Look-ups in named tables: a row name and a column name give one cell, copied from the table.

Table Bonumuv
	Rusedev	Lizep	Givavo	Ture	Bag	Vogovi	Kovabez	Zeku	Vupafa	Gulekub
Fabege	4.2	2.4	-2.1	4.1	2.6	-3.1	3.3	0.5	-0.4	-6.8
Faz	-4.9	-5.3	1.3	-4.0	-0.4	6.3	3.9	3.9	2.7	6.4
Vanuze	-0.4	-1.4	0.7	0.8	0.1	1.3	2.2	1.9	0.5	-1.4
Famaked	-1.5	-2.7	1.4	0.0	-0.3	2.8	2.8	1.5	1.5	1.2
Valek	-0.4	-0.8	-1.5	0.8	0.1	1.4	2.0	1.3	1.1	-1.1
Pobit	0.0	-1.8	1.4	0.7	1.4	0.8	2.4	1.5	1.5	-1.3
Dunu	-2.4	-3.6	2.1	-1.3	-0.1	3.8	4.0	3.2	1.9	1.6
Vaf	0.4	-2.4	1.8	0.7	1.3	1.0	2.4	1.5	0.5	-0.5
Zod	-3.7	-3.6	1.8	-1.5	-0.8	5.1	2.3	2.3	2.1	3.1
Bel	2.6	2.6	-1.3	3.7	-0.1	-1.8	3.1	1.2	-0.9	-7.2

Pobit, Kovabez => 2.4
Pobit, Lizep => -1.8
Zod, Zeku => 2.3
Bel, Rusedev => 2.6
Bel, Vogovi => -1.8
Vaf, Gulekub => -0.5
Zod, Rusedev => -3.7
Vanuze, Bag => 0.1
Fabege, Bag => 2.6
Pobit, Rusedev => 0.0
Vanuze, Lizep => -1.4
Dunu, Rusedev => -2.4
Vaf, Zeku => 1.5
Vanuze, Givavo => 0.7
Vaf, Kovabez => 2.4
Zod, Lizep => -3.6
Pobit, Ture => 0.7

Dazimo =
        Mezu  Mav  Pefaru  Gigov  Gil  Badebu  Mes  Kaz  Zuk  Rubofir
Kef      155  151     196     57  164     169  132  177  103      114
Virale    90  135     158     94  158     117  158  144   65      163
Rok      143  146     171     80   57     140  151   73   65      148
Rokag     68  112      91    167  168      90  100  141  169      138
Rafi      39  139      93    182  128      52  211   93  134      105
Liv      153   87     178     84  115     124  141   74  103      130

Liv, Badebu => 124
Virale, Badebu => 117
Virale, Zuk => 65
Rafi, Gil => 128
Rokag, Mezu => 68
Kef, Pefaru => 196
Kef, Gigov => 57
Rok, Badebu => 140
Liv, Pefaru => 178
Rafi, Badebu => 52
Rok, Pefaru => 171
Liv, Zuk => 103
Liv, Mav => 87
Virale, Kaz => 144
Virale, Rubofir => 163
Rokag, Gil => 168
Rokag, Kaz => 141

Fimepuv =
         Nokome  Noraz    Tiz    Kas    Zul
Zumugik   -2997  -1010  -4408  -1236    179
Suga       7988  -3028  -1386   8447   1325
Zefel      -879  -1312  -3116  -1883  -1842
Bul        8233  -2430  -1570   9863   2146
Pobade     -191   -851  -3332  -1791     89
Ritas      -731   -921  -3593  -1756   -582
Fumud       325  -1460  -3232  -1810  -1106
Rimo       -262   -797  -3272  -2503   -618
Beligus   -2886  -1070  -4226  -1311   1406
Paz       -2702  -1715  -4696  -2608   1208
Kal        -514    157  -3081  -1884  -1691
Rituvuz    6061  -1331  -5549   9267    754
Kagi        154   -668  -3188  -2180   -754
Kuzero     6444  -2316  -6224   8365   1041

Beligus, Zul => 1406
Beligus, Nokome => -2886
Ritas, Kas => -1756
Fumud, Tiz => -3232
Zefel, Zul => -1842
Zumugik, Zul => 179
Paz, Tiz => -4696
Zefel, Noraz => -1312
Fumud, Nokome => 325
Kagi, Zul => -754
Zefel, Tiz => -3116
Ritas, Zul => -582
Row with the largest Noraz: Kal

Table Pilefa
	Tokores	Mag	Bibu	Dop	Mib	Kugusaf	Vik
Lem	68	122	119	125	117	118	23
Dag	34	123	180	134	152	248	38
Katurel	68	177	170	125	89	181	42
Gotob	12	143	132	122	135	200	35
Nipipaz	67	162	168	104	79	156	58
Mavo	35	121	190	139	156	252	35
Vamuvil	43	175	163	113	94	155	44
Meb	71	141	139	145	146	146	22
Mut	38	108	215	133	107	214	36
Midugu	68	177	169	127	87	174	62
Zipovik	6	131	112	104	162	210	62
Pilone	61	164	175	104	73	172	16
Dus	60	106	119	76	113	101	9

What is the Mag of Zipovik in Pilefa?
131
What is the Tokores of Katurel in Pilefa?
68
What is the Bibu of Dag in Pilefa?
180
What is the Mib of Nipipaz in Pilefa?
79
What is the Dop of Mut in Pilefa?
133
What is the Mib of Zipovik in Pilefa?
162
What is the Mag of Mavo in Pilefa?
121
What is the Mag of Lem in Pilefa?
122
What is the Vik of Lem in Pilefa?
23
What is the Dop of Vamuvil in Pilefa?
113
What is the Kugusaf of Pilone in Pilefa?
172
What is the Tokores of Midugu in Pilefa?
68
What is the Vik of Midugu in Pilefa?
62
What is the Mib of Lem in Pilefa?
117
What is the Tokores of Gotob in Pilefa?
12
What is the Mag of Midugu in Pilefa?
177
What is the Dop of Gotob in Pilefa?
122
What is the Dop of Dag in Pilefa?
134
What is the Tokores of Zipovik in Pilefa?
6
What is the Kugusaf of Zipovik in Pilefa?
210
Which row has the largest Kugusaf? Mavo

Vupavi =
|  | Voz | Sizad |
|---|---|---|
| Nazele | 8.9 | 9.5 |
| Sesi | 8.3 | 7.1 |
| Dob | 7.0 | 6.6 |
| Lapufi | 5.3 | 3.4 |
| Zok | 1.2 | 1.4 |
| Tafik | 5.4 | 3.4 |
| Zek | 5.7 | 5.0 |
| Tor | 6.1 | 5.8 |
| Zam | 2.8 | 1.7 |
| Kunev | 3.2 | 2.0 |
| Fop | 4.7 | 5.2 |

Voz of Fop is 4.7
Voz of Zok is 1.2
Sizad of Tor is 5.8
Voz of Lapufi is 5.3
Voz of Kunev is 3.2
Voz of Tafik is 5.4
Sizad of Tafik is 3.4

Tupov:
         Pasufed  Tovop  Fiz  Bega  Gim  Tofikop  Mup
Nepubi        71     19   37    48   91       54   51
Kop           21     74   55    43    3       40   41
Vok           21     73   55    44    2       39   42
Bizesul       72     19   37    49   91       53   51
Fim           72     19   37    49   90       53   52
Budita        20     75   55    43    2       40   41
Lesug         20     75   55    43    2       40   41
Tiba          21     74   55    44    3       40   41
Fetila        21     73   55    44    2       39   42

What is the Mup of Vok in Tupov?
42
What is the Mup of Kop in Tupov?
41
What is the Gim of Tiba in Tupov?
3
What is the Tovop of Nepubi in Tupov?
19
What is the Tofikop of Lesug in Tupov?
40
What is the Tovop of Budita in Tupov?
75
What is the Gim of Vok in Tupov?
2
What is the Tofikop of Fetila in Tupov?
39
What is the Gim of Fim in Tupov?
90
What is the Bega of Fim in Tupov?
49
What is the Fiz of Kop in Tupov?
55
What is the Bega of Nepubi in Tupov?
48
What is the Fiz of Vok in Tupov?
55
What is the Mup of Nepubi in Tupov?
51
What is the Tofikop of Tiba in Tupov?
40
What is the Tofikop of Vok in Tupov?
39
What is the Fiz of Fetila in Tupov?
55
What is the Tovop of Vok in Tupov?
73
What is the Tofikop of Nepubi in Tupov?
54

